Below is a small trained network, with its code and all its weights. Each question gives an input and a class and asks what happens when units are switched off, that is, made to give their printed mean instead of their output.

import numpy as np


def w(rows, s, z=0):
    codes = np.array(rows[::2]) - 128.0
    scale = np.full(codes.shape[1], s)
    scale[-1] = z or s
    return codes * scale


def f(y):
    return np.maximum(y, 0)


def log_softmax(a):
    a = a - a.max(-1, keepdims=True)
    return a - np.log(np.exp(a).sum(-1, keepdims=True))


def net(x, mask):
    res = np.array(x, float).reshape(1, 7) / 4 @ E
    y = f(res @ A[0][:, :-1].T + A[0][:, -1])
    res = res + np.where(mask, y, B[0][:, -1]) @ B[0][:, :-1]
    return log_softmax(res[-1] @ U[:, :-1].T + U[:, -1])


A, B = {}, {}
E = w([
[248,250,23,159],'x0',
[130,125,127,131],'x1',
[125,131,126,123],'x2',
[68,120,19,8],'x3',
[3,211,59,234],'x4',
[126,122,122,130],'x5',
[128,126,127,131],'x6',
],0.0054)
A[0] = w([
[73,115,59,64,121],'N1',
[30,83,135,195,105],'N2',
[210,108,162,55,79],'N3',
[217,237,54,130,61],'N4',
[216,111,168,45,80],'N5',
[82,98,189,105,72],'N6',
[164,141,182,219,78],'N7',
[179,170,190,215,96],'N8',
[165,148,136,124,19],'N9',
[129,116,214,209,140],'N10',
[122,122,134,110,9],'N11',
[185,212,80,137,71],'N12',
[72,227,86,185,90],'N13',
[250,81,143,29,116],'N14',
[235,254,47,155,71],'N15',
[63,148,213,72,72],'N16',
[82,200,48,212,89],'N17',
[68,178,79,169,78],'N18',
[73,80,48,90,99],'N19',
[122,137,127,111,2],'N20',
[120,120,38,56,111],'N21',
[139,123,201,199,100],'N22',
[144,159,197,197,165],'N23',
[36,106,134,162,85],'N24',
],0.0072,0.0056)
B[0] = w([
[192,178,51,53,205],'N1',
[208,95,228,172,214],'N2',
[89,225,200,244,189],'N3',
[235,34,218,17,225],'N4',
[86,223,194,236,197],'N5',
[225,69,223,139,171],'N6',
[153,194,32,54,182],'N7',
[133,196,20,65,201],'N8',
[239,172,225,206,130],'N9',
[169,146,28,43,222],'N10',
[229,204,49,26,128],'N11',
[205,50,189,91,194],'N12',
[110,186,185,228,222],'N13',
[30,219,165,241,240],'N14',
[230,2,211,90,255],'N15',
[223,157,225,27,170],'N16',
[117,183,208,230,233],'N17',
[145,187,158,193,192],'N18',
[201,175,82,73,190],'N19',
[221,235,130,22,128],'N20',
[157,229,52,87,196],'N21',
[159,170,51,47,187],'N22',
[140,142,28,60,224],'N23',
[228,103,220,178,189],'N24',
],0.0065,0.0049)
U = w([
[163,15,225,76,127],'0',
[87,228,156,245,16],'1',
[119,140,91,119,237],'2',
[126,224,2,36,2],'3',
[118,114,115,138,203],'4',
],0.0062,0.0045)

Each question gives the input, the list of numbers given to net, and the class t.
The units are the neurons (one row each of A and B). Each row of codes is followed by its name. A weight is (code - 128) times the scale printed after its matrix; where a second scale follows, it is the last column's (A, B and U).
mask holds one flag per neuron, in row order. A switched-off neuron (its flag False) gives its mean, the last column of its row in B, instead of its output. The means were averaged over made-up inputs and are rounded, as every weight is.
A unit's drop is (log p(t) with every unit on - log p(t) with that unit switched off) / (log p(t) with every unit on - log p(t) with every unit switched off).
The circuit of an input: a set's keep is (log p(t) with only the set's units on - log p(t) with every unit switched off) / (log p(t) with every unit on - log p(t) with every unit switched off). Starting from the 12 units with the biggest drops (on a tie, the unit counted first), units are removed one at a time, each time the one whose removal leaves the highest keep (on an exact tie, the one counted first), for as long as the keep stays at least 0.8.
circuit, biggest first: the units of the circuit, biggest drop first
k most important neurons: the k neurons with the biggest drops, biggest first
drop when u is switched off: that unit's drop, to one decimal
input [8,6,2,2,-6,4,-8], class 0: circuit, biggest first : [N15]
input [7,2,0,5,1,-4,-6], class 0: circuit, biggest first : [N15; N4]
input [7,-4,0,-4,6,-7,3], class 0: 3 most important neurons : [N15; N4; N12]
input [8,-3,2,5,1,3,3], class 0: circuit, biggest first : [N15; N4]
input [-8,-3,-5,6,5,-3,3], class 0: circuit, biggest first : [N2; N24]
input [-1,2,-2,7,-4,-3,-7], class 3: circuit, biggest first : [N21; N1]
input [8,-3,-2,8,-1,2,6], class 0: circuit, biggest first : [N15; N4]
input [8,-8,7,-6,8,-6,-8], class 0: 4 most important neurons : [N15; N4; N12; N14]
input [7,-7,-2,-8,7,-8,4], class 3: 2 most important neurons : [N8; N7]
input [-8,7,7,7,7,8,2], class 0: 2 most important neurons : [N2; N24]
input [-1,-1,-4,8,-3,3,1], class 3: drop when N5 is switched off : 0.0
input [5,-7,-5,1,2,4,3], class 0: drop when N12 is switched off : 0.1
input [5,-3,7,4,-8,3,-4], class 1: drop when N3 is switched off : 0.2
input [-7,7,4,-8,-3,3,5], class 3: most important neuron : [N10]
